Below are the code and all the weights of a small trained network. Each question names an input and a target symbol and asks about switching units off, where a switched-off unit gives its printed mean instead of its output.

import numpy as np


def w(rows, s, z=0):
    codes = np.array(rows[::2]) - 128.0
    scale = np.full(codes.shape[1], s)
    scale[-1] = z or s
    return codes * scale


def f(y):
    return np.maximum(y, 0)


def softmax(a):
    e = np.exp(a - a.max(-1, keepdims=True))
    return e / e.sum(-1, keepdims=True)


def log_softmax(a):
    a = a - a.max(-1, keepdims=True)
    return a - np.log(np.exp(a).sum(-1, keepdims=True))


def net(x, mask):
    ids = ['γδεξπσ'.index(c) for c in x.split()]
    T = len(ids)
    res = E[ids] + P[:T]
    u = 0
    for l in range(2):
        q, k, v = (res @ M[l].T for M in (Q, K, V))
        z = softmax(np.where(np.tri(T) > 0, q @ k.T / 4**0.5, -1e9)) @ v
        res = res + np.where(mask[u], z, O[l][:, -1]) @ O[l][:, :-1]
        u += 1
        y = f(res @ A[l][:, :-1].T + A[l][:, -1])
        res = res + np.where(mask[u : u + 12], y, B[l][:, -1]) @ B[l][:, :-1]
        u += 12
    return log_softmax(res[-1] @ U[:, :-1].T + U[:, -1])


Q, K, V, O, A, B = {}, {}, {}, {}, {}, {}
E = w([
[140,142,208],'γ',
[3,183,73],'δ',
[71,215,116],'ε',
[139,170,98],'ξ',
[46,165,96],'π',
[173,93,54],'σ',
],0.018)
P = w([
[165,140,143],'0',
[93,99,155],'1',
[179,214,126],'2',
[64,72,106],'3',
[172,230,127],'4',
[111,92,61],'5',
[160,188,197],'6',
[163,103,46],'7',
[134,220,154],'8',
[168,77,52],'9',
[99,161,222],'10',
[143,10,141],'11',
],0.013)
Q[0] = w([
[58,254,171],'L0H0',
[78,171,232],'L0H0',
[161,147,138],'L0H0',
[255,158,155],'L0H0',
],0.0067)
K[0] = w([
[189,134,31],'L0H0',
[21,2,119],'L0H0',
[103,95,223],'L0H0',
[164,105,161],'L0H0',
],0.007)
V[0] = w([
[45,136,228],'L0H0',
[169,96,198],'L0H0',
[101,20,1],'L0H0',
[147,87,94],'L0H0',
],0.0088)
O[0] = w([
[139,217,145,135],'L0H0',
[200,111,191,3],'L0H0',
[254,195,115,126],'L0H0',
[224,110,65,91],'L0H0',
],0.0077,0.0067)
A[0] = w([
[194,212,180,31],'L0N0',
[32,101,248,174],'L0N1',
[114,11,38,173],'L0N2',
[87,174,138,218],'L0N3',
[121,189,204,134],'L0N4',
[69,163,166,252],'L0N5',
[147,139,186,241],'L0N6',
[102,85,82,174],'L0N7',
[154,175,172,31],'L0N8',
[186,133,167,103],'L0N9',
[215,124,140,188],'L0N10',
[96,162,111,164],'L0N11',
],0.011,0.0032)
B[0] = w([
[47,85,91,157],'L0N0',
[129,147,156,194],'L0N1',
[78,254,179,191],'L0N2',
[252,236,200,243],'L0N3',
[145,198,218,180],'L0N4',
[190,238,127,248],'L0N5',
[151,54,89,143],'L0N6',
[43,132,33,182],'L0N7',
[35,100,101,142],'L0N8',
[97,212,180,133],'L0N9',
[115,136,46,138],'L0N10',
[139,166,28,223],'L0N11',
],0.005,0.012)
Q[1] = w([
[108,180,144],'L1H0',
[52,213,148],'L1H0',
[114,254,133],'L1H0',
[64,131,150],'L1H0',
],0.0092)
K[1] = w([
[162,234,55],'L1H0',
[249,105,65],'L1H0',
[45,159,73],'L1H0',
[135,108,2],'L1H0',
],0.0099)
V[1] = w([
[56,133,133],'L1H0',
[253,147,140],'L1H0',
[138,205,25],'L1H0',
[145,78,243],'L1H0',
],0.0071)
O[1] = w([
[189,188,114,149],'L1H0',
[165,33,147,115],'L1H0',
[160,96,18,254],'L1H0',
[111,125,254,21],'L1H0',
],0.0073,0.025)
A[1] = w([
[201,42,168,255],'L1N0',
[130,38,65,241],'L1N1',
[108,184,126,116],'L1N2',
[139,169,83,154],'L1N3',
[131,153,104,126],'L1N4',
[168,105,67,143],'L1N5',
[115,167,156,121],'L1N6',
[221,150,245,178],'L1N7',
[202,128,177,190],'L1N8',
[72,194,170,77],'L1N9',
[163,165,77,149],'L1N10',
[137,97,107,165],'L1N11',
],0.011,0.0041)
B[1] = w([
[2,46,32,129],'L1N0',
[7,37,50,172],'L1N1',
[62,174,191,178],'L1N2',
[213,125,107,243],'L1N3',
[60,17,151,190],'L1N4',
[202,79,173,216],'L1N5',
[73,56,190,132],'L1N6',
[195,133,105,132],'L1N7',
[177,95,99,130],'L1N8',
[39,132,216,134],'L1N9',
[107,85,197,253],'L1N10',
[65,59,142,143],'L1N11',
],0.0052,0.039)
U = w([
[149,122,125,8],'γ',
[119,131,148,128],'δ',
[255,145,133,189],'ε',
[169,101,85,87],'ξ',
[108,190,106,74],'π',
[114,98,115,253],'σ',
],0.0074,0.0028)

Each question gives the input, a string of symbols that net reads in full, and the target symbol t.
The units are the heads (4 rows each of Q, K, V and O) and the neurons (one row each of A and B). Each row of codes is followed by its name. A weight is (code - 128) times the scale printed after its matrix; where a second scale follows, it is the last column's (O, A, B and U).
mask holds one flag per unit, layer by layer, with each layer's heads first. A switched-off unit (its flag False) gives its mean, the last column of its rows in O or B, instead of its output. The means were averaged over made-up inputs and are rounded, as every weight is.
A unit's drop is (log p(t) with every unit on - log p(t) with that unit switched off) / (log p(t) with every unit on - log p(t) with every unit switched off).
The circuit of an input: a set's keep is (log p(t) with only the set's units on - log p(t) with every unit switched off) / (log p(t) with every unit on - log p(t) with every unit switched off). Starting from the 12 units with the biggest drops (on a tie, the unit counted first), units are removed one at a time, each time the one whose removal leaves the highest keep (on an exact tie, the one counted first), for as long as the keep stays at least 0.8.
units of the circuit, in order: the units of the circuit, biggest drop first
most important unit: the unit with the biggest drop
k most important neurons: the k neurons with the biggest drops, biggest first
top k neurons in layer l: the k neurons of layer l with the biggest drops, biggest first
drop of u: that unit's drop, to one decimal
input ε π π σ ε σ ξ π π π δ, target ε: units of the circuit, in order	(L0H0)
input σ γ ε γ ε ξ, target σ: units of the circuit, in order	(L0H0, L1H0)
input δ γ δ δ ε σ, target σ: units of the circuit, in order	(L1N1, L0H0)
input π γ π, target ε: units of the circuit, in order	(L1N1, L0N3)
input π ε ε π ξ π, target π: top 2 neurons in layer 0	(L0N2, L0N7)
input ε γ ξ σ σ π π π ε ξ, target σ: top 2 neurons in layer 0	(L0N3, L0N5)
input π γ π γ, target ε: 2 most important neurons	(L1N1, L1N4)
input ξ δ π, target ε: units of the circuit, in order	(L1N1, L0N3, L0N7)
input γ ξ π ε δ ξ ε π ε, target ε: 2 most important neurons	(L1N1, L0N4)
input ε ε ε ε ε π δ π δ, target ε: 2 most important neurons	(L0N3, L1N1)
input ε ξ ξ ξ γ π, target π: 2 most important neurons	(L0N2, L1N2)
input γ δ δ γ ε σ σ π ε, target ξ: drop of L0N5	0.4
input ε ε γ σ π δ π π γ σ ε, target ξ: drop of L0N5	0.2
input δ π δ ε π ε ε, target ε: most important unit	L1H0
input γ ε π γ, target ε: drop of L1N1	0.8
input π ε π γ δ σ, target σ: drop of L0H0	0.1
